In the rows, zero is written as 128.
Each row of numbers belongs to one of the nodes below and depends on some of the facts about them. Some rows are named. Which node is each other row?

There are 2 kinds of fact about the nodes: Σ, ε.
babozas Σ:145 ε:keflustok
bapanu Σ:667 ε:flova
benim Σ:667 ε:gruvus
bifletis Σ:145 ε:griru
biguklu Σ:596 ε:gesa
bodus Σ:145 ε:fasir
bremol Σ:667 ε:drigrus
brese Σ:667 ε:trinel
breti Σ:145
brigom Σ:596
broditur Σ:596 ε:tigro
broges Σ:145 ε:fluze
brogran Σ:145 ε:dutrum
brubrir Σ:596 ε:kedrulur
dalem Σ:145 ε:benim
dasem Σ:596 ε:dodra
dedo Σ:667 ε:gabrifu
deflel Σ:667 ε:klikepluk
dibos Σ:596 ε:zastos
dodra Σ:667 ε:tifak
doril Σ:667 ε:fabri
dostus Σ:667 ε:peste
dotenul Σ:145 ε:drufladre
draselon Σ:145 ε:subun
dregafal Σ:145 ε:rapom
drigrus Σ:145
drilurar Σ:596 ε:rurik
drobul Σ:596 ε:sagroti
droskigro Σ:145 ε:trutrumir
drufladre Σ:145 ε:troflan
duse Σ:667 ε:drilurar
dutrum Σ:145 ε:zitam
fabri Σ:145 ε:zedo
fasir Σ:145 ε:skidroflun
febin Σ:667 ε:seplas
festok Σ:596 ε:dregafal
fifu Σ:145 ε:maskol
flama Σ:667 ε:duse
flaner Σ:145 ε:flome
flibel Σ:145 ε:rukizis
flibres Σ:596 ε:stabrur
flodur Σ:145 ε:plabis
flome Σ:667 ε:kigu
flova Σ:596 ε:stokeklim
fluze Σ:667 ε:fifu
fubrel Σ:667 ε:sedrive
fureskar Σ:596 ε:gugam
fusoru Σ:667 ε:skitral
gabrifu Σ:667
gekun Σ:145 ε:loklogu
geni Σ:145 ε:broges
gesa Σ:596 ε:reploles
giflus Σ:145
gomigu Σ:596 ε:fubrel
grekis Σ:667 ε:zugil
grekluste Σ:596
gride Σ:596 ε:trebrok
griflu Σ:596
grigri Σ:667 ε:tudras
griru Σ:596 ε:paplik
groskur Σ:667 ε:brese
grukoplim Σ:667
gruvus Σ:145 ε:travoste
gugam Σ:145 ε:brubrir
kedrulur Σ:145
keflustok Σ:145 ε:mapla
kera Σ:145 ε:dibos
keveflen Σ:667 ε:tugo
kigu Σ:596 ε:skipor
kilun Σ:667 ε:zimi
klala Σ:596 ε:laklar
kleklis Σ:667 ε:zutivek
klikepluk Σ:145
klogrul Σ:667 ε:skubofek
klonin Σ:145 ε:pasken
kovo Σ:596 ε:kurus
kuplum Σ:596 ε:trezer
kurus Σ:667 ε:siru
laklar Σ:596 ε:trenubar
latim Σ:145
lifil Σ:596 ε:plastum
linul Σ:667 ε:soplom
loklogu Σ:667 ε:kuplum
malen Σ:145 ε:vetriti
mapla Σ:145 ε:festok
maskol Σ:145 ε:bifletis
naba Σ:596 ε:zeskar
neflil Σ:596 ε:giflus
nepem Σ:145 ε:sitri
nikik Σ:667 ε:seklun
nugrom Σ:145 ε:grukoplim
nustus Σ:596 ε:nikik
paplik Σ:596 ε:vosti
pasken Σ:145 ε:linul
pebrir Σ:667 ε:kilun
peste Σ:596 ε:zofle
plabis Σ:145 ε:kera
plabrek Σ:145 ε:nugrom
plagal Σ:596 ε:deflel
plastum Σ:667 ε:zelutem
plistata Σ:667
plitrul Σ:145 ε:nustus
rapom Σ:596 ε:breti
redak Σ:667
reploles Σ:145 ε:droskigro
rukizis Σ:145
rurik Σ:145 ε:dedo
ruvuflur Σ:596 ε:nepem
sagroti Σ:596 ε:zadil
sasum Σ:145 ε:febin
sedrive Σ:145 ε:stagam
seklun Σ:145
seplas Σ:145 ε:flibel
siru Σ:145 ε:grekis
sitri Σ:596 ε:zetrebom
sketa Σ:667 ε:dalem
skidroflun Σ:596 ε:doril
skipor Σ:667 ε:neflil
skitral Σ:667
skubofek Σ:145 ε:klonin
soplom Σ:145
stabrur Σ:667 ε:vaflum
stagam Σ:596 ε:geni
stefla Σ:667 ε:malen
stevim Σ:145 ε:keveflen
stokeklim Σ:596 ε:lifil
subis Σ:596 ε:bremol
subun Σ:145 ε:dotenul
susi Σ:667 ε:plabrek
suskin Σ:596
tifak Σ:596 ε:griflu
tigro Σ:596 ε:gekun
trabu Σ:145 ε:velok
travoste Σ:667 ε:trabu
trebrok Σ:596 ε:groskur
trenubar Σ:145 ε:flama
tresin Σ:667 ε:brigom
trezer Σ:596 ε:latim
trinel Σ:145 ε:flibres
trodre Σ:145 ε:troskugri
troflan Σ:667 ε:redak
troskugri Σ:145 ε:flaner
trutrumir Σ:145
tudras Σ:667 ε:tresin
tugo Σ:145
vaflum Σ:596
velok Σ:596 ε:naba
vestu Σ:145 ε:sketa
vetriti Σ:145 ε:fureskar
vosti Σ:145
vunal Σ:596 ε:draselon
zadil Σ:145
zadin Σ:145
zastos Σ:667 ε:subis
zedo Σ:145 ε:dasem
zelutem Σ:145 ε:ruvuflur
zeskar Σ:596
zetrebom Σ:145 ε:bodus
zimi Σ:145
zitam Σ:596 ε:zugrom
zofle Σ:596 ε:flodur
zufes Σ:596 ε:grekluste
zugil Σ:145 ε:biguklu
zugrom Σ:596
zutivek Σ:667 ε:plistata
zuzuskon Σ:145 ε:grigri

Some nodes and their rows:
[119 157 113 124 134 140 149  79 155 145 155 145 133 143 108 113 128 118
 144 140 132 149 130 118  95 134 125 117 128 122 108 122 132 150 101 145] : nustus
[121 121 121 123 154 143 152  87 146 149 114 125 131 133 104 104 169 116
 134 148 144 149 137 106  99 128 107 107 138 134 131 123 102 140 124 195] : dostus
[152 150 103 130 165 117 155 117 161 123 144 137 140 178 106 127 136 129
 157 133 127 130 126 126 167 119 163  70  87 102  99 138 144 145 117 156] : brigom
[174 163 113 123 149 127 140 130 136 134 117 158 155 173 116 146 129 161
 169 130 140 116 134 137 176 131 178  78  95 100 119 122 129 151 135 127] : griflu
[129 112 128 140 160 159 158  93 137 141 147 107 119 169 116  93 163 112
 138 134 149 180 137 100  81 137 139  96 166  96 126  97  83 175 113 172] : flome
[157 115 119 129 168  91 133 168 157 142 142 108 127 173 112 110 160 136
 150 134 122 151 132 133 170 121 146  84  86 125 122 122 142 137 118 182] : zimi
[134 166 111 112  87 136 147 105 124 167 126 171 149 160 101 130 115 141
 137 131 145 115 128 116 111 166 110 120 141 117 134 111 118 107 113 101] : laklar
[143 149 100  69 153 107 141  51 137 149 127 121  96 126  81 107 191 120
 106 159 148 146 119 146 102 107 112 118 123 121 123  48  99 144 124 210] : benim
[174 156 109  53 116  85 103 107 117 169 130 133 107 123  97 116 171 156
 123 154 145 151 131 174 103 119 132 146 110 135 144   4 115 144 121 151] : gruvus
[121 125 122 125 157 142 154  87 142 153 124 122 123 138 104 104 167 116
 129 145 145 149 133 109 100 131 108 112 147 131 128 118 100 145 122 191] : grigri
[134 169 101  95 133 119 143  64 153 141 155 143 119 140  95 116 141 120
 134 146 133 145 123 139 102 120 130 118 112 116 104  90 133 148 104 156] : naba
[122 124 123 121 158 145 158  91 138 150 128 119 126 137 105 106 172 115
 121 147 144 145 136 108 100 128 114 108 148 138 128 122 107 145 123 188] : bapanu
[110 164 163 141 163 108  92 116 151 177 141 124 113 111 116 112 145 147
 169 137 124 182 135 153 119 166  77 136 117  96 135 144 118 163 117 221] : zedo
[147 146 106  68 134  78 115  95 146 160 155 115  92 126  89  99 175 128
 117 154 131 167 123 164  98 114 112 139 103 134 125  34 128 141 103 189] : trabu
[148 131 127 117 143 152 146 108 113 160  99 141 141 142 113 123 161 145
 137 142 158 130 142 115 112 138 134 111 152 134 147  97  88 147 142 154] : linul
[127 122 130 124 139 112 127 133 151 163 153 116 120 141 113  97 151 123
 139 140 128 171 138 125  99 137 111 130 126 143 131 104 129 142 103 169] : babozas
[127 120 129 125 138 115 128 132 150 163 156 115 119 143 114  94 150 122
 139 138 129 174 137 123  94 139 112 130 129 138 131  99 126 144 100 166] : keflustok
[153 125 130 125 145 161 148 111 111 153 110 133 139 156 120 117 159 143
 144 136 160 146 146 112 102 141 150 103 163 115 144  88  80 163 136 144] : stabrur
[146 169 124 100 108 165 164 121  99 141 148 140 162 127 114 135 147 134
 106 146 142 113 167 117  74 130 170 107 158 161 123 118 152 159 113  79] : lifil
[112 126 113 122 132 123 162 100 137 165 118 127 123 159  89 106 164 115
 113 138 143 130 122 101 121 153  76 103 145 121 134 133 102  96 121 191] : dedo
[181 122 125 122 153 103 124 185 130 151 118 127 145 173 120 127 152 163
 159 131 136 135 142 138 174 130 168  89  96 129 141  98 129 140 135 144] : latim

Name these rows:
No name comes twice in this set of rows, the named rows included.
[108 169 166 142 164 108  91 117 149 175 142 122 113 106 116 114 147 149
 167 139 123 182 138 157 117 167  75 137 119  97 134 150 121 164 118 223] -> fabri
[124 167 103 110  61 120 153 113 118 180 121 176 147 176  87 129 112 141
 124 125 142 101 118 108 121 188  78 116 144 109 139 122 118  65 108  97] -> drilurar
[132 137 110  96 156 123 148  69 139 151 125 121 108 132  93 106 180 118
 118 153 147 147 126 127 101 119 110 115 134 126 126  83 100 145 124 203] -> sketa
[103 174 161 141 183 139 120  75 137 164 115 126 119 101 107 123 168 142
 151 145 139 157 138 139 119 161  78 114 140  91 132 169  97 168 138 245] -> doril
[123 132 130 108 153 160 180 117 109 137 145  96 136 118 102 113 198 105
  76 156 139 127 164 102  74 118 135  93 168 172 125 143 139 152 119 165] -> plastum

The same nodes again, as new rows of numbers:
Known rows:
[137 127 123 143 107 144 122 116 156 123 132 113 157 131 134 165 139 113
 130 122 118 125 126 106 123 145 126] : maskol
[123 137 105 151 113 131 123 133 140 129 126 116 150 143 143 112 120 163
 118 147 146 113 135 127 144 145 128] : groskur
[139 116 128 134 111 149 143 119 164 123 127 119 160 122 144 175 127 118
 125 122 127 132 125 108 129 142 129] : gugam
[122 120 113 134 121 142 151 141 141 126 119 132 156 134 157 121 104 169
 114 143 160 124 129 133 152 142 134] : sketa
[117 125 103 144 114 142 146 137 133 130 131 123 151 141 147 109 109 166
 105 143 148 118 130 128 146 147 123] : flama
[132 128 116 141 103 146 123 122 144 122 138 118 155 135 129 153 142 110
 128 119 111 123 124 106 121 152 120] : trinel
[138 113 128 133 110 146 144 120 165 121 125 122 162 121 142 174 127 119
 128 120 126 132 125 109 130 140 128] : vetriti
[143 147 112 143  83 157 105  88 153 140 124 124 127 134 130 146 135 153
 148 152 144 127 142 127 115 116 107] : biguklu
[137 128 122 142 106 145 123 117 156 123 132 113 157 132 135 165 139 112
 130 124 118 126 126 106 122 146 126] : bifletis
[135 139 131 127 112 139 105 134 133 118 126 133 157 124 133 153 154 101
 151 119 117 118 124 111 130 162 140] : keflustok
[113 122 102 143 115 152 148 134 130 129 132 121 150 149 151 110 105 167
 100 143 152 125 127 130 140 146 121] : skipor
[140 144 118 134  87 161 115  95 146 142 126 131 123 125 136 143 132 149
 146 153 145 127 140 125 125 128 113] : griru
[126 120 135 112 136 136 117 151 146 107  84 159 179 130 165 141 111 174
 152 134 187 130 127 154 150 121 153] : susi
[132  99 119 123 103 139 149 139 154 107 121 156 179 122 125 159 131 129
 139  96 122 124 124 127 131 129 110] : vestu
[128 111 125 124 112 159 151 128 144 119 130 133 161 125 142 161 127 114
 124 115 124 132 119 112 129 149 126] : gruvus
[125  99 105 131  94 143 151 136 146 106 133 151 177 136 115 146 131 132
 129  93 112 122 122 126 121 130  95] : trodre
[138 132 118 152 103 145 110 107 163 123 133 101 156 142 133 168 141 114
 128 125 116 128 129 103 113 138 122] : droskigro
[130 121 123 115  97 190 136  98 140 132 115 148 137 137 149 153 111 158
 140 144 168 150 127 141 114 111 112] : zitam
[116 141 118 112  97 205 132 104  95 144 140 142 111 139 150 120 123 132
 126 154 149 141 118 128 117 158 119] : grekluste
[113 138 110 146 123 163 147 126 124 144 142  99 132 145 167 112 104 150
  89 163 151 128 124 113 145 169 140] : gabrifu
[119 167 108 158 117 141  98 126 115 144 143  91 124 149 152 100 134 139
 112 166 137 110 131 109 141 179 146] : redak

Rows to name:
No name comes twice in this set of rows, the named rows included.
[139 136 118 154 118 117 139 129 168 138 119 105 147 117 157 134 114 165
 118 157 153 112 143 117 163 142 142] -> linul
[128 142 145 122 130 178  93 113 133 123 120 110 150 144 163 176 137  94
 137 137 143 147 112 108 110 159 159] -> seklun
[114 118 103 129 112 132 133 154 126 109 113 158 172 146 135 104 117 176
 132 121 154 116 128 151 141 130 116] -> bapanu
[123 144 128 131 134 146  93 133 135 119 101 125 159 151 167 133 119 160
 139 150 178 131 126 139 134 136 155] -> nikik
[119 146 136 109 134 129 140 175  93 131 121 162 139  94 161  91 131 134
 138 146 148 102 126 128 188 199 170] -> deflel
[135 148 134 113 103 175  87 103 130 128 104 151 134 134 149 151 135 146
 168 150 169 139 130 142 114 123 131] -> nustus
[105  96 102 129 117 169 250 150 114 152 165 132 125 104 166  88  77 156
  52 149 133 121 120 108 185 193 124] -> skitral
[110  76  91 125 102 135 250 169 129 130 148 168 156 100 136  85  84 181
  78 118 128 108 129 132 188 159  97] -> fusoru
[120 147 124 114 101 204 125  99 101 148 138 133 107 137 156 128 123 128
 127 161 151 142 120 123 118 160 127] -> griflu
[124 145 153 100 130 159 140 156  90 135 141 147 132  87 159 133 149  69
 137 134 114 116 112  97 165 221 175] -> klikepluk
[127 131 128 116 104 207 134  87 133 144 123 129 120 140 166 156 107 145
 125 161 170 157 122 129 112 128 125] -> zugrom

The same nodes again, as new rows of numbers:
Some nodes and their rows:
[129 132 121 130 134 134 121 130 142 118 142 118 120 124 120 141 141 145
 118 128 133 119 114 114 124 139 121 129 138 133 132 132 136 117 148  94
 142] : griru
[131 138 130 128 104 138 113 121 118 102 144 118 119 178 124 119 129 143
 146 129 127 128 164  91 128 126 125 143 141 130 152 128 136 150  99 165
 172] : flome
[134 124 126 118 134 156 112 139 136 102 135 120 127 105 126 144 138 130
 109 128 130 132 133 107 123 126 119 116 135 121 141 130 136 121 136  99
 143] : sitri
[129 146 126 134 119 132 127 118 131 136 103 150 126 117 128 114 138 148
 144 132 120 124 152 115 168 125 135 135 129 124 141 134 113 139 128 157
 162] : febin
[129  64 119 138 151  90 156 131 115 138 128 169 211 124 116 132 129  85
 117 138 136 124 167 112 120 152 155 147 117 130 107 129 135 144 144  93
  80] : klikepluk
[113  86 115 148 142 144 145 167 137  84 145 170 233  51 109 140 149 121
 108 130 131 120 171 105  93 156 131 136 126 127 158 143 148 125 128  78
  97] : plagal
[138 112 129 109 127 131 131 131 115 135 113 119 117 124 136 127 115 109
 117 128 127 149 134 134 113 120 135 131 129 122 127 118 121 132 115 131
 106] : zelutem
[136 123 126 118 136 153 111 136 135 106 137 119 126 112 126 146 138 128
 108 130 130 131 132 106 128 126 121 116 135 120 137 129 136 123 141  95
 146] : dasem
[104 128 133 150 145 147 113 150 131  92 156 116 158 124 128 136 148 130
 125 128 130 120 108 124 136 126 134 115 119 123 138 142 128 117 143 112
 142] : peste
[135 156 133 137 137 120 123 114 138 133 155 130 162 136 128 121 100 123
 131 125 129 108 144 124 129 117 110 102 125 136 122 137 165 134 106 179
 151] : stabrur
[127 118 132 122 111 112 132 134 121 145 124 111 109 152 140 130 114 115
 128 125 126 137 107 143 102 131 120 132 118 141 112 114 148 138 115 112
  97] : dotenul
[108 114 136 140 140 120 131 140 111 126 134 114 146 148 138 120 126 107
 134 128 129 134 109 147 128 120 150 130 112 125 121 130 113 128 123 143
 106] : flodur
[143 141 130 123 115 133 120 118 128 128 121 145 139 129 128 125 122 127
 134 130 122 125 166 106 145 123 114 118 129 126 132 127 146 147 116 150
 155] : dodra
[134 153 132 133 104 133 126 111 127 139 123 159 153 123 122 125 135 139
 155 126 117 117 150 140 150 135  97 125 135 114 117 124 145 132 122 163
 126] : sketa
[144 153 124 115 148 150 124 123 117 123  80 149 160  92 124 115 160 117
 152 134 108 111 166 115 161 110 135 121 136  97 137 143 100 147 105 157
 152] : keveflen
[133 153 124 132 135 124 129 133 138 136  98 138 143 108 135 116 129 127
 138 131 115 108 145 109 141 118 129 115 114 139 135 141 142 155 106 135
 159] : tudras
[110 127 126 151 127 134 121 130 148 127 139 133 117 112 129 136 139 161
 113 130 138 131 103 129 165 141 138 131 126 133 136 133 120 103 178 111
 150] : brubrir
[123 128 123 129 119 141 121 149 137 116 111 138 128  99 127 146 163 135
 132 129 117 119 113 121 127 141 110 124 121 128 126 129 140 135 145  56
 122] : festok
[136 102 130 114 128 115 119 114 102 125 139  93  90 211 129 128 125 113
 129 132 138 143 129 105 123 125 151 153 139 129 123 117 114 141 126 134
 137] : giflus
[141 128 127 119 145 104 129 111 123 176  95 110 110 147 141 128 124 111
 124 131 128 128  98 143 154 124 145 129 126 126  91 122 126 130 149 130
 115] : trutrumir
[134 110 127 119 122 100 137 125 115 161  89 137 110 147 135 134 142 105
 142 133 119 127 111 135 137 136 130 137 114 130  92 115 126 149 144  79
  96] : breti

Rows to name:
No name comes twice in this set of rows, the named rows included.
[139 114 125 120 136  94 137 107 122 162 120 118 102 170 128 128 119 115
 128 131 135 127 112 130 133 133 142 142 130 136  98 119 122 131 146 119
 115] -> vosti
[135 136 130 133 166 123 110 119 143 119 172 105 145 146 123 145 119 116
 104 127 142 106 108 113 130 122 121  97 131 132 109 138 156 113 153 118
 152] -> vaflum
[125 127 131 119 110 138 141 133 115 139 113 130 134 103 130 125 127 124
 137 121 121 145 119 174 107 132 117 138 136 110 124 117 118 114 110 148
  72] -> vestu
[133 110 136 117 134 134 137 110 118 144 115 161 117  93 128 123 114 113
 117 130 133 158 139 164 159 113 142 118 124 102 121 119  74 102 154 155
 105] -> dutrum
[128 119 129 131 160  91 136 114 114 143 143 106 137 182 125 124 123 101
 137 129 136 109 104 137 119 127 148 133 126 131  96 131 124 130 129 136
 111] -> soplom
[143 140 119 112 154 100 136 103 104 153 103  90 110 190 117 121 159 119
 161 129 124 102  94 141 121 136 145 164 157 112  93 129 104 130 122 139
 106] -> zadil
[134 112 126 120 142 111 133 112 115 157  96 123  98 152 134 122 134 119
 127 135 131 138 116 131 160 124 163 146 128 121 112 123  89 128 153 128
 128] -> rukizis
[117 109 137 141 150 103 126 122 109 139 137 115 140 179 136 125 129  98
 134 133 133 126 106 137 151 121 154 128 111 124 100 128 115 133 145 134
 118] -> drigrus
[116 136 128 132 108 152 119 158 143 100 145 113 127 103 131 142 134 145
 119 121 124 129 109 128  93 136 101 118 126 139 145 128 161 124 117  90
 123] -> vunal
[139 134 129 129 125  97 141  95 137 128 153 179  94 155 104 120 117 134
 150 132 134 108 163 105 140 122 115 116 118 147 122 129 106 139 139 119
 165] -> grukoplim
[122 113 130 114 110 145 128 143 106 102 136  91 100 157 133 118 121 129
 129 124 130 157 133 127  83 123 144 156 141 127 161 120 110 132  84 152
 115] -> trodre

